Here is a tiny trained network, its code and every weight. The questions are about switching its units off for an input and a target symbol, where a switched-off unit gives its printed mean instead of its output.

import numpy as np


def w(rows, s, z=0):
    codes = np.array(rows[::2]) - 128.0
    scale = np.full(codes.shape[1], s)
    scale[-1] = z or s
    return codes * scale


def f(y):
    return np.maximum(y, 0)


def softmax(a):
    e = np.exp(a - a.max(-1, keepdims=True))
    return e / e.sum(-1, keepdims=True)


def log_softmax(a):
    a = a - a.max(-1, keepdims=True)
    return a - np.log(np.exp(a).sum(-1, keepdims=True))


def net(x, mask):
    ids = ['ΞΣαβγζηθλτφψω'.index(c) for c in x.split()]
    T = len(ids)
    res = E[ids] + P[:T]
    u = 0
    for l in range(2):
        r = res
        for j in range(3):
            rows = slice(2 * j, 2 * j + 2)
            q, k, v = (r @ M[l][rows].T for M in (Q, K, V))
            z = softmax(np.where(np.tri(T) > 0, q @ k.T / 2**0.5, -1e9)) @ v
            o = O[l][rows]
            res = res + np.where(mask[u + j], z, o[:, -1]) @ o[:, :-1]
        u += 3
        y = f(res @ A[l][:, :-1].T + A[l][:, -1])
        res = res + np.where(mask[u : u + 8], y, B[l][:, -1]) @ B[l][:, :-1]
        u += 8
    return log_softmax(res[-1] @ U[:, :-1].T + U[:, -1])


Q, K, V, O, A, B = {}, {}, {}, {}, {}, {}
E = w([
[148,173,121,131,229,94,119],'Ξ',
[181,123,135,86,157,119,164],'Σ',
[74,107,142,86,169,187,147],'α',
[137,73,180,164,160,175,150],'β',
[116,132,91,140,150,119,254],'γ',
[115,122,167,103,68,171,199],'ζ',
[51,169,168,175,152,151,124],'η',
[152,165,150,145,106,107,188],'θ',
[136,134,133,66,227,146,89],'λ',
[85,119,82,121,232,142,197],'τ',
[163,152,198,63,133,153,66],'φ',
[157,185,209,114,77,130,100],'ψ',
[108,204,119,72,147,90,146],'ω',
],0.0091)
P = w([
[125,147,210,115,176,97,181],'0',
[113,144,50,77,108,255,121],'1',
[227,168,77,205,119,170,101],'2',
[46,86,103,57,117,176,120],'3',
[234,181,135,211,128,103,129],'4',
[75,61,150,96,222,163,86],'5',
[79,159,153,75,81,85,187],'6',
[205,192,180,200,169,88,161],'7',
[36,113,178,42,165,143,184],'8',
[197,234,214,178,172,104,206],'9',
[74,170,207,97,215,209,192],'10',
],0.0097)
Q[0] = w([
[182,84,65,122,112,141,131],'L0H0',
[53,150,238,119,184,121,145],'L0H0',
[108,180,224,58,212,193,221],'L0H1',
[87,26,60,99,95,101,80],'L0H1',
[70,1,36,140,65,85,27],'L0H2',
[69,87,210,77,195,164,157],'L0H2',
],0.0079)
K[0] = w([
[174,106,75,117,78,140,131],'L0H0',
[53,125,243,163,161,127,160],'L0H0',
[123,122,254,141,204,67,163],'L0H1',
[191,126,51,155,139,197,92],'L0H1',
[175,154,16,179,92,204,80],'L0H2',
[172,150,217,174,191,91,171],'L0H2',
],0.0091)
V[0] = w([
[92,115,153,153,142,145,118],'L0H0',
[91,131,206,114,170,79,154],'L0H0',
[23,143,131,147,139,161,103],'L0H1',
[63,232,162,178,97,106,98],'L0H1',
[202,3,173,254,193,171,102],'L0H2',
[62,175,147,246,144,145,108],'L0H2',
],0.0087)
O[0] = w([
[141,115,112,95,119,134,133,175],'L0H0',
[170,134,127,79,132,147,159,255],'L0H0',
[172,68,86,92,130,165,124,157],'L0H1',
[206,59,122,129,121,116,125,193],'L0H1',
[136,252,76,90,87,139,129,103],'L0H2',
[203,103,76,81,108,106,149,172],'L0H2',
],0.012,0.004)
A[0] = w([
[9,148,151,125,155,148,115,203],'L0N0',
[101,205,94,103,46,122,136,170],'L0N1',
[2,218,253,177,188,153,151,254],'L0N2',
[157,145,64,218,88,107,72,163],'L0N3',
[200,155,218,189,34,24,140,109],'L0N4',
[159,31,141,152,159,164,111,114],'L0N5',
[92,116,135,129,115,136,127,100],'L0N6',
[97,134,146,186,93,106,89,93],'L0N7',
],0.004,0.0038)
B[0] = w([
[94,163,194,180,165,186,140,182],'L0N0',
[200,74,125,180,130,171,130,160],'L0N1',
[12,253,209,227,177,193,127,254],'L0N2',
[188,102,165,187,168,64,106,151],'L0N3',
[187,179,200,88,157,164,189,170],'L0N4',
[78,62,137,118,127,75,90,179],'L0N5',
[147,126,103,116,119,129,122,129],'L0N6',
[115,183,107,105,154,110,159,130],'L0N7',
],0.0041,0.0043)
Q[1] = w([
[79,118,21,114,85,108,71],'L1H0',
[49,136,99,218,99,12,66],'L1H0',
[229,162,199,157,159,134,195],'L1H1',
[121,118,147,39,208,201,196],'L1H1',
[5,73,70,96,56,116,2],'L1H2',
[179,145,89,240,73,59,101],'L1H2',
],0.0069)
K[1] = w([
[92,114,89,217,68,97,75],'L1H0',
[119,93,35,125,55,125,72],'L1H0',
[88,135,165,1,134,89,207],'L1H1',
[182,155,211,143,183,111,183],'L1H1',
[165,117,75,254,119,170,46],'L1H2',
[23,111,51,83,36,123,88],'L1H2',
],0.0073)
V[1] = w([
[54,89,67,79,163,154,120],'L1H0',
[137,122,76,194,149,148,199],'L1H0',
[148,171,121,170,182,17,172],'L1H1',
[119,98,166,155,2,171,214],'L1H1',
[48,107,55,132,177,174,199],'L1H2',
[118,139,189,114,107,221,51],'L1H2',
],0.0093)
O[1] = w([
[163,137,230,73,146,196,150,3],'L1H0',
[136,146,145,70,65,110,5,162],'L1H0',
[131,89,115,208,30,148,16,194],'L1H1',
[20,152,79,33,203,2,36,158],'L1H1',
[148,128,192,7,89,170,73,157],'L1H2',
[145,102,100,109,168,90,226,170],'L1H2',
],0.01,0.0039)
A[1] = w([
[78,67,82,139,149,132,100,199],'L1N0',
[36,232,206,213,162,165,118,5],'L1N1',
[135,102,102,114,189,134,1,219],'L1N2',
[50,87,91,79,153,192,117,176],'L1N3',
[92,109,37,206,181,70,252,116],'L1N4',
[95,122,148,106,26,109,188,203],'L1N5',
[68,95,52,225,118,17,58,123],'L1N6',
[234,165,123,164,110,131,207,253],'L1N7',
],0.0064,0.0036)
B[1] = w([
[165,134,170,148,148,73,140,196],'L1N0',
[9,72,52,107,70,126,147,181],'L1N1',
[107,119,145,117,70,65,163,243],'L1N2',
[165,145,181,125,145,100,149,206],'L1N3',
[174,132,132,110,199,165,2,239],'L1N4',
[183,128,108,181,161,137,81,172],'L1N5',
[217,167,186,139,103,121,216,203],'L1N6',
[79,117,51,123,97,188,128,254],'L1N7',
],0.0083,0.0058)
U = w([
[140,130,112,192,75,155,90,177],'Ξ',
[48,105,107,164,112,110,128,157],'Σ',
[147,153,181,78,158,156,194,7],'α',
[127,254,67,104,107,129,121,204],'β',
[93,119,159,118,100,106,33,123],'γ',
[72,123,156,95,177,67,155,127],'ζ',
[181,42,60,77,98,95,126,215],'η',
[133,166,152,177,98,86,173,129],'θ',
[120,139,140,148,131,178,209,99],'λ',
[158,167,191,104,111,179,92,34],'τ',
[88,115,112,146,186,155,90,147],'φ',
[169,155,152,161,161,120,109,4],'ψ',
[110,26,195,172,134,128,134,164],'ω',
],0.0078,0.0028)

Each question gives the input, a string of symbols that net reads in full, and the target symbol t.
The units are the heads (2 rows each of Q, K, V and O) and the neurons (one row each of A and B). Each row of codes is followed by its name. A weight is (code - 128) times the scale printed after its matrix; where a second scale follows, it is the last column's (O, A, B and U).
mask holds one flag per unit, layer by layer, with each layer's heads first. A switched-off unit (its flag False) gives its mean, the last column of its rows in O or B, instead of its output. The means were averaged over made-up inputs and are rounded, as every weight is.
A unit's drop is (log p(t) with every unit on - log p(t) with that unit switched off) / (log p(t) with every unit on - log p(t) with every unit switched off).
The circuit of an input: a set's keep is (log p(t) with only the set's units on - log p(t) with every unit switched off) / (log p(t) with every unit on - log p(t) with every unit switched off). Starting from the 12 units with the biggest drops (on a tie, the unit counted first), units are removed one at a time, each time the one whose removal leaves the highest keep (on an exact tie, the one counted first), for as long as the keep stays at least 0.8.
circuit, biggest first: the units of the circuit, biggest drop first
unit that matters most: the unit with the biggest drop
top k neurons: the k neurons with the biggest drops, biggest first
top k neurons in layer l: the k neurons of layer l with the biggest drops, biggest first
heads that matter: for each layer, one digit per head in row order, 1 if its drop is at least 0.15 and else 0, layers parted by /
input β β Ξ Ξ β β φ, target β: heads that matter : 001 / 000
input η ζ η Ξ η α ζ η φ α λ, target η: circuit, biggest first : (L0H2, L0H1)
input η ω ω Σ β τ η η φ η ζ, target η: circuit, biggest first : (L0H2, L0H1)
input α λ λ β ζ λ η, target α: circuit, biggest first : (L1H0, L0H1, L1H1)
input β β η β η ζ η φ η, target β: circuit, biggest first : (L0H2)
input ω β φ η γ τ η β, target ω: top 2 neurons : (L0N5, L1N4)
input β η α β ψ γ β η ζ, target β: heads that matter : 001 / 000
input ω ω β η Σ γ η η β ω γ, target ω: heads that matter : 001 / 010
input φ θ ψ ζ, target φ: circuit, biggest first : (L1N4, L1H2, L1H0)
input τ λ β η τ β β η, target τ: heads that matter : 110 / 101
input γ ω η ω ζ θ, target γ: circuit, biggest first : (L1H2, L1H0, L1H1)
input φ η Ξ β ζ, target φ: heads that matter : 000 / 111
input η η γ η β, target η: heads that matter : 011 / 000
input η ω ζ η φ φ φ τ, target φ: unit that matters most : L1N4
input θ ζ Σ, target ζ: heads that matter : 101 / 010
input ω β ω β ζ ω γ, target ω: heads that matter : 001 / 000
input ζ φ ζ η φ α Ξ Σ Ξ θ β, target θ: top 2 neurons in layer 0 : (L0N4, L0N5)
input ζ η ψ λ η λ β α, target ζ: circuit, biggest first : (L1H1, L0H0, L1N7)
input η ω β ζ ψ ζ η φ ω, target η: heads that matter : 111 / 000
input α θ τ τ η η φ φ, target α: unit that matters most : L1H1
input β η θ θ η η ζ η ζ θ θ, target θ: heads that matter : 001 / 110
input θ η ω η λ Ξ φ φ, target θ: top 3 neurons : (L1N6, L0N4, L1N2)
input α β γ Ξ η η β β β θ, target β: top 2 neurons : (L0N4, L1N7)
input ζ β ω φ η ω ζ ψ, target ζ: heads that matter : 001 / 010
input η θ η α η, target η: circuit, biggest first : (L0H1, L0N2)
input ζ λ ω ψ ψ η β λ, target ζ: circuit, biggest first : (L1H1, L0H0, L1N2)
input α η ζ θ φ Ξ ζ ζ η α γ, target α: top neuron in layer 1 : (L1N3)
